Below are the code and all the weights of a small trained network. Each question names an input and a target symbol and asks about switching units off, where a switched-off unit gives its printed mean instead of its output.

import numpy as np


def w(rows, s, z=0):
    codes = np.array(rows[::2]) - 128.0
    scale = np.full(codes.shape[1], s)
    scale[-1] = z or s
    return codes * scale


def norm(h):
    return h / np.sqrt((h * h).mean(-1, keepdims=True) + 1e-5)


def f(y):
    return np.maximum(y, 0)


def softmax(a):
    e = np.exp(a - a.max(-1, keepdims=True))
    return e / e.sum(-1, keepdims=True)


def log_softmax(a):
    a = a - a.max(-1, keepdims=True)
    return a - np.log(np.exp(a).sum(-1, keepdims=True))


def net(x, mask):
    ids = ['ΔΘΛΞΠαβγεζημσφψω'.index(c) for c in x.split()]
    T = len(ids)
    res = E[ids] + P[:T]
    u = 0
    for l in range(2):
        r = norm(res)
        for j in range(2):
            rows = slice(4 * j, 4 * j + 4)
            q, k, v = (r @ M[l][rows].T for M in (Q, K, V))
            z = softmax(np.where(np.tri(T) > 0, q @ k.T / 4**0.5, -1e9)) @ v
            o = O[l][rows]
            res = res + np.where(mask[u + j], z, o[:, -1]) @ o[:, :-1]
        u += 2
        y = f(norm(res) @ A[l][:, :-1].T + A[l][:, -1])
        res = res + np.where(mask[u : u + 16], y, B[l][:, -1]) @ B[l][:, :-1]
        u += 16
    return log_softmax(norm(res)[-1] @ U[:, :-1].T + U[:, -1])


Q, K, V, O, A, B = {}, {}, {}, {}, {}, {}
E = w([
[127,125,151],'Δ',
[113,100,118],'Θ',
[136,120,98],'Λ',
[128,139,134],'Ξ',
[116,139,123],'Π',
[118,129,73],'α',
[135,2,215],'β',
[137,120,99],'γ',
[76,122,152],'ε',
[128,140,134],'ζ',
[128,140,134],'η',
[128,139,134],'μ',
[127,140,133],'σ',
[137,120,98],'φ',
[143,128,117],'ψ',
[131,124,122],'ω',
],0.0041)
P = w([
[253,130,34],'0',
[192,148,57],'1',
[146,144,65],'2',
[116,143,53],'3',
[87,127,59],'4',
[62,124,50],'5',
[34,92,60],'6',
[33,84,76],'7',
],0.00021)
Q[0] = w([
[156,86,215],'0.h1',
[120,157,41],'0.h1',
[162,91,214],'0.h1',
[131,93,227],'0.h1',
[22,245,212],'0.h2',
[70,227,238],'0.h2',
[10,250,221],'0.h2',
[72,225,252],'0.h2',
],0.0043)
K[0] = w([
[170,152,78],'0.h1',
[99,88,185],'0.h1',
[178,151,78],'0.h1',
[148,166,73],'0.h1',
[2,120,210],'0.h2',
[21,168,225],'0.h2',
[3,120,206],'0.h2',
[41,170,218],'0.h2',
],0.0062)
V[0] = w([
[95,65,178],'0.h1',
[165,123,139],'0.h1',
[110,90,172],'0.h1',
[128,128,128],'0.h1',
[90,152,253],'0.h2',
[128,128,128],'0.h2',
[195,53,72],'0.h2',
[128,128,128],'0.h2',
],0.0017)
O[0] = w([
[68,104,74,85],'0.h1',
[129,159,104,140],'0.h1',
[77,114,87,96],'0.h1',
[128,128,128,128],'0.h1',
[146,96,4,6],'0.h2',
[128,128,128,128],'0.h2',
[116,202,200,206],'0.h2',
[128,128,128,128],'0.h2',
],0.0016,0.0011)
A[0] = w([
[135,16,154,142],'0.n1',
[132,119,131,97],'0.n2',
[55,150,157,69],'0.n3',
[143,57,120,105],'0.n4',
[136,136,159,171],'0.n5',
[178,81,132,28],'0.n6',
[120,108,134,57],'0.n7',
[140,121,67,156],'0.n8',
[114,161,89,131],'0.n9',
[134,133,38,186],'0.n10',
[128,133,129,111],'0.n11',
[107,52,100,2],'0.n12',
[174,65,114,46],'0.n13',
[147,2,150,163],'0.n14',
[174,63,92,157],'0.n15',
[96,92,230,176],'0.n16',
],0.0017,0.00091)
B[0] = w([
[75,101,225,220],'0.n1',
[126,117,131,128],'0.n2',
[207,137,117,144],'0.n3',
[120,178,212,167],'0.n4',
[85,139,113,195],'0.n5',
[135,172,227,137],'0.n6',
[111,99,124,128],'0.n7',
[137,176,166,203],'0.n8',
[139,129,180,187],'0.n9',
[148,168,213,254],'0.n10',
[123,125,126,128],'0.n11',
[137,252,242,138],'0.n12',
[145,199,210,144],'0.n13',
[78,134,243,233],'0.n14',
[115,204,181,195],'0.n15',
[35,169,61,241],'0.n16',
],0.0014,0.00082)
Q[1] = w([
[14,114,97],'1.h1',
[63,193,182],'1.h1',
[140,66,75],'1.h1',
[166,181,185],'1.h1',
[171,131,95],'1.h2',
[80,248,237],'1.h2',
[79,244,230],'1.h2',
[73,254,235],'1.h2',
],0.007)
K[1] = w([
[51,218,51],'1.h1',
[55,113,132],'1.h1',
[180,157,114],'1.h1',
[99,91,162],'1.h1',
[164,139,74],'1.h2',
[2,105,130],'1.h2',
[4,100,127],'1.h2',
[2,102,129],'1.h2',
],0.0073)
V[1] = w([
[167,75,131],'1.h1',
[160,105,199],'1.h1',
[102,150,116],'1.h1',
[65,202,93],'1.h1',
[156,75,218],'1.h2',
[186,148,5],'1.h2',
[7,160,142],'1.h2',
[82,110,249],'1.h2',
],0.0017)
O[1] = w([
[79,126,172,100],'1.h1',
[85,139,73,184],'1.h1',
[147,124,118,128],'1.h1',
[241,136,122,136],'1.h1',
[145,3,119,180],'1.h2',
[38,194,179,3],'1.h2',
[225,162,60,193],'1.h2',
[210,65,96,249],'1.h2',
],0.0017,0.0013)
A[1] = w([
[159,135,89,139],'1.n1',
[103,60,186,74],'1.n2',
[107,119,179,75],'1.n3',
[72,145,83,222],'1.n4',
[160,135,80,146],'1.n5',
[88,180,120,64],'1.n6',
[119,142,208,169],'1.n7',
[151,52,135,63],'1.n8',
[126,190,67,39],'1.n9',
[166,92,172,155],'1.n10',
[101,78,180,151],'1.n11',
[91,48,93,137],'1.n12',
[159,130,82,123],'1.n13',
[127,64,196,2],'1.n14',
[4,100,86,33],'1.n15',
[36,169,107,164],'1.n16',
],0.0027,0.00087)
B[1] = w([
[112,116,171,217],'1.n1',
[202,98,61,201],'1.n2',
[61,136,154,159],'1.n3',
[168,184,85,150],'1.n4',
[102,109,173,228],'1.n5',
[141,74,67,148],'1.n6',
[78,77,78,222],'1.n7',
[79,129,103,218],'1.n8',
[124,180,206,167],'1.n9',
[70,154,116,245],'1.n10',
[187,180,107,200],'1.n11',
[129,179,238,194],'1.n12',
[98,99,152,214],'1.n13',
[195,74,36,189],'1.n14',
[252,204,125,141],'1.n15',
[121,60,27,156],'1.n16',
],0.0025,0.0011)
U = w([
[201,47,69,198],'Δ',
[172,86,114,97],'Θ',
[94,119,94,29],'Λ',
[97,122,95,16],'Ξ',
[139,232,190,218],'Π',
[110,204,69,177],'α',
[87,41,214,238],'β',
[79,109,79,90],'γ',
[195,176,76,104],'ε',
[99,121,103,15],'ζ',
[95,119,84,58],'η',
[97,121,100,3],'μ',
[97,121,90,42],'σ',
[86,115,85,62],'φ',
[8,171,167,168],'ψ',
[162,137,191,52],'ω',
],0.015,0.0032)

Each question gives the input, a string of symbols that net reads in full, and the target symbol t.
The units are the heads (4 rows each of Q, K, V and O) and the neurons (one row each of A and B). Each row of codes is followed by its name. A weight is (code - 128) times the scale printed after its matrix; where a second scale follows, it is the last column's (O, A, B and U).
mask holds one flag per unit, layer by layer, with each layer's heads first. A switched-off unit (its flag False) gives its mean, the last column of its rows in O or B, instead of its output. The means were averaged over made-up inputs and are rounded, as every weight is.
A unit's drop is (log p(t) with every unit on - log p(t) with that unit switched off) / (log p(t) with every unit on - log p(t) with every unit switched off).
The circuit of an input: a set's keep is (log p(t) with only the set's units on - log p(t) with every unit switched off) / (log p(t) with every unit on - log p(t) with every unit switched off). Starting from the 12 units with the biggest drops (on a tie, the unit counted first), units are removed one at a time, each time the one whose removal leaves the highest keep (on an exact tie, the one counted first), for as long as the keep stays at least 0.8.
units of the circuit, in order: the units of the circuit, biggest drop first
most important unit: the unit with the biggest drop
k most important neurons: the k neurons with the biggest drops, biggest first
top k neurons in layer l: the k neurons of layer l with the biggest drops, biggest first
heads that matter: for each layer, one digit per head in row order, 1 if its drop is at least 0.15 and else 0, layers parted by /
drop when u is switched off: that unit's drop, to one decimal
input β Δ Δ ζ, target Δ: most important unit -> 1.h2
input β Π Π η ω, target Π: heads that matter -> 01 / 01
input β σ Θ, target Δ: units of the circuit, in order -> (1.n2; 1.n11)
input φ Π ε β β γ Λ Π, target Π: 3 most important neurons -> (1.n9; 1.n14; 1.n2)
input Ξ ψ α Ξ, target α: 2 most important neurons -> (1.n16; 1.n4)
input ψ ψ Δ η η, target Δ: heads that matter -> 01 / 01
input η η α ψ γ, target α: 2 most important neurons -> (1.n16; 1.n4)
input μ ζ β ψ ζ, target β: heads that matter -> 00 / 00
input γ β φ ψ ψ Π ψ γ, target Π: heads that matter -> 00 / 01
input Θ ψ η η Δ μ, target Δ: heads that matter -> 00 / 01
input ψ ψ β γ η Λ, target β: heads that matter -> 01 / 00
input Π ζ φ ψ σ β Ξ, target β: heads that matter -> 01 / 00
input Π β α ζ η ψ, target α: heads that matter -> 11 / 11
input γ ψ γ ψ, target ψ: heads that matter -> 01 / 01
input β ψ φ, target β: most important unit -> 0.h2
input ψ ε φ η Π, target Π: top 2 neurons in layer 0 -> (0.n10; 0.n14)
input Λ ψ ψ Ξ η β φ, target β: heads that matter -> 00 / 00
input ψ ψ σ Π ψ β β γ, target β: heads that matter -> 00 / 00
input β α Λ γ, target α: heads that matter -> 10 / 11
input ψ ψ ψ Δ Ξ, target Δ: units of the circuit, in order -> (1.h2)
input ψ ψ β β β μ, target β: heads that matter -> 00 / 01
input ω ψ γ Λ Θ, target Δ: top 2 neurons in layer 1 -> (1.n2; 1.n14)
input Ξ Θ Ξ Π, target Δ: drop when 1.h2 is switched off -> 0.6
input α ψ Δ, target Δ: drop when 0.n15 is switched off -> 0.0
input η α ψ σ, target α: drop when 1.n4 is switched off -> 0.1
input σ Δ Θ β Ξ, target Δ: drop when 1.h2 is switched off -> 0.8
input ψ ε ψ γ Λ σ ε, target ε: most important neuron -> (1.n15)
